Here is a tiny trained network, its code and every weight. The questions are about switching its units off for an input and a class, where a switched-off unit gives its printed mean instead of its output.

import numpy as np


def w(rows, s, z=0):
    codes = np.array(rows[::2]) - 128.0
    scale = np.full(codes.shape[1], s)
    scale[-1] = z or s
    return codes * scale


def f(y):
    return np.maximum(y, 0)


def log_softmax(a):
    a = a - a.max(-1, keepdims=True)
    return a - np.log(np.exp(a).sum(-1, keepdims=True))


def net(x, mask):
    res = np.array(x, float).reshape(1, 7) / 4 @ E
    y = f(res @ A[0][:, :-1].T + A[0][:, -1])
    res = res + np.where(mask, y, B[0][:, -1]) @ B[0][:, :-1]
    return log_softmax(res[-1] @ U[:, :-1].T + U[:, -1])


A, B = {}, {}
E = w([
[143,147,135,119,144,136,124,120,105],'x0',
[214,176,171,155,2,153,173,113,145],'x1',
[61,44,167,66,111,196,235,57,55],'x2',
[118,145,129,135,132,135,136,133,133],'x3',
[121,147,126,130,134,147,141,140,137],'x4',
[118,110,120,138,115,115,134,128,143],'x5',
[77,156,5,126,23,149,72,171,46],'x6',
],0.0084)
A[0] = w([
[131,181,50,128,78,137,68,163,96,158],'neuron 1',
[50,107,109,85,50,186,173,106,37,105],'neuron 2',
[43,87,73,110,255,111,79,140,118,254],'neuron 3',
[219,125,180,123,118,112,189,98,192,158],'neuron 4',
[179,187,55,167,97,107,82,169,150,163],'neuron 5',
[202,154,168,162,27,141,168,113,131,166],'neuron 6',
[102,105,155,124,205,118,106,102,165,172],'neuron 7',
[79,135,146,152,214,126,183,100,97,140],'neuron 8',
[167,70,173,132,181,128,192,104,164,186],'neuron 9',
[153,160,122,139,52,163,204,77,71,119],'neuron 10',
[78,70,158,85,115,180,191,112,95,177],'neuron 11',
[93,82,197,126,140,139,226,95,89,142],'neuron 12',
[105,107,114,94,116,174,128,120,90,111],'neuron 13',
[198,151,170,158,194,65,87,126,238,212],'neuron 14',
[98,146,33,136,78,155,100,140,61,154],'neuron 15',
],0.009,0.0056)
B[0] = w([
[126,130,75,108,107,76,104,103,175,207],'neuron 1',
[146,56,134,174,80,115,145,158,67,213],'neuron 2',
[91,117,96,169,254,77,159,115,123,254],'neuron 3',
[105,207,181,131,122,173,119,131,106,205],'neuron 4',
[149,164,62,103,119,123,72,119,141,211],'neuron 5',
[158,152,157,122,48,146,104,132,148,206],'neuron 6',
[178,80,96,107,155,140,151,133,163,189],'neuron 7',
[132,80,93,79,136,157,138,136,111,180],'neuron 8',
[139,150,163,72,162,167,145,94,155,207],'neuron 9',
[152,93,184,146,91,80,169,137,165,187],'neuron 10',
[113,85,137,94,121,174,152,100,73,212],'neuron 11',
[74,109,158,103,120,145,143,68,169,207],'neuron 12',
[112,102,122,134,113,135,121,149,86,163],'neuron 13',
[195,148,154,167,182,138,145,223,111,247],'neuron 14',
[73,131,103,164,103,73,103,113,99,211],'neuron 15',
],0.02,0.014)
U = w([
[208,121,128,199,229,108,205,204,140,247],'0',
[179,249,209,159,101,177,108,210,154,141],'1',
[37,184,66,182,194,18,79,111,173,129],'2',
[184,192,72,96,12,96,72,88,194,122],'3',
[70,52,134,6,198,170,176,68,173,114],'4',
[96,171,235,70,57,213,185,43,151,89],'5',
[29,79,105,206,142,97,180,95,2,28],'6',
[161,48,186,185,6,73,171,155,117,156],'7',
],0.0049,0.0015)

Each question gives the input, the list of numbers given to net, and the class t.
The units are the neurons (one row each of A and B). Each row of codes is followed by its name. A weight is (code - 128) times the scale printed after its matrix; where a second scale follows, it is the last column's (A, B and U).
mask holds one flag per neuron, in row order. A switched-off neuron (its flag False) gives its mean, the last column of its row in B, instead of its output. The means were averaged over made-up inputs and are rounded, as every weight is.
A unit's drop is (log p(t) with every unit on - log p(t) with that unit switched off) / (log p(t) with every unit on - log p(t) with every unit switched off).
The circuit of an input: a set's keep is (log p(t) with only the set's units on - log p(t) with every unit switched off) / (log p(t) with every unit on - log p(t) with every unit switched off). Starting from the 12 units with the biggest drops (on a tie, the unit counted first), units are removed one at a time, each time the one whose removal leaves the highest keep (on an exact tie, the one counted first), for as long as the keep stays at least 0.8.
circuit, biggest first: the units of the circuit, biggest drop first
most important unit: the unit with the biggest drop
k most important neurons: the k neurons with the biggest drops, biggest first
drop of u: that unit's drop, to one decimal
input [-2,0,-7,-7,2,-3,4], class 2: circuit, biggest first	neuron 15; neuron 2
input [-5,1,-5,1,2,6,-3], class 1: circuit, biggest first	neuron 3; neuron 4
input [7,8,-6,-7,5,-5,1], class 3: circuit, biggest first	neuron 5
input [-3,2,5,6,-7,-7,1], class 7: circuit, biggest first	neuron 2; neuron 3
input [-4,2,-6,7,3,0,7], class 3: 2 most important neurons	neuron 3; neuron 5
input [4,1,3,8,-2,-6,-7], class 5: 2 most important neurons	neuron 3; neuron 4
input [-6,7,1,-4,-2,-2,-8], class 5: 2 most important neurons	neuron 12; neuron 9
input [7,-4,1,-2,2,4,-7], class 4: 2 most important neurons	neuron 9; neuron 12
input [-7,1,1,7,-7,-4,-2], class 5: 2 most important neurons	neuron 3; neuron 14
input [-2,5,1,5,2,-5,7], class 7: 3 most important neurons	neuron 2; neuron 10; neuron 9
input [2,7,-8,-5,-4,3,2], class 3: 2 most important neurons	neuron 5; neuron 1
input [-5,8,6,8,1,4,2], class 7: 2 most important neurons	neuron 2; neuron 10
input [-7,0,-1,2,5,-7,8], class 2: 2 most important neurons	neuron 15; neuron 6
input [-8,7,-1,0,-6,1,-6], class 1: most important unit	neuron 14
input [-6,0,-7,-1,7,0,4], class 2: 2 most important neurons	neuron 6; neuron 15
input [-4,1,7,5,3,7,4], class 7: 3 most important neurons	neuron 3; neuron 10; neuron 2
input [7,2,2,-4,-2,-8,7], class 7: 3 most important neurons	neuron 3; neuron 2; neuron 10
input [-2,2,-8,8,7,-1,2], class 3: drop of neuron 3	0.6
input [7,6,-5,-1,-1,-6,-5], class 1: drop of neuron 1	0.0
input [-1,7,2,5,7,1,6], class 7: circuit, biggest first	neuron 10
input [8,2,1,2,1,1,-2], class 5: drop of neuron 3	0.1
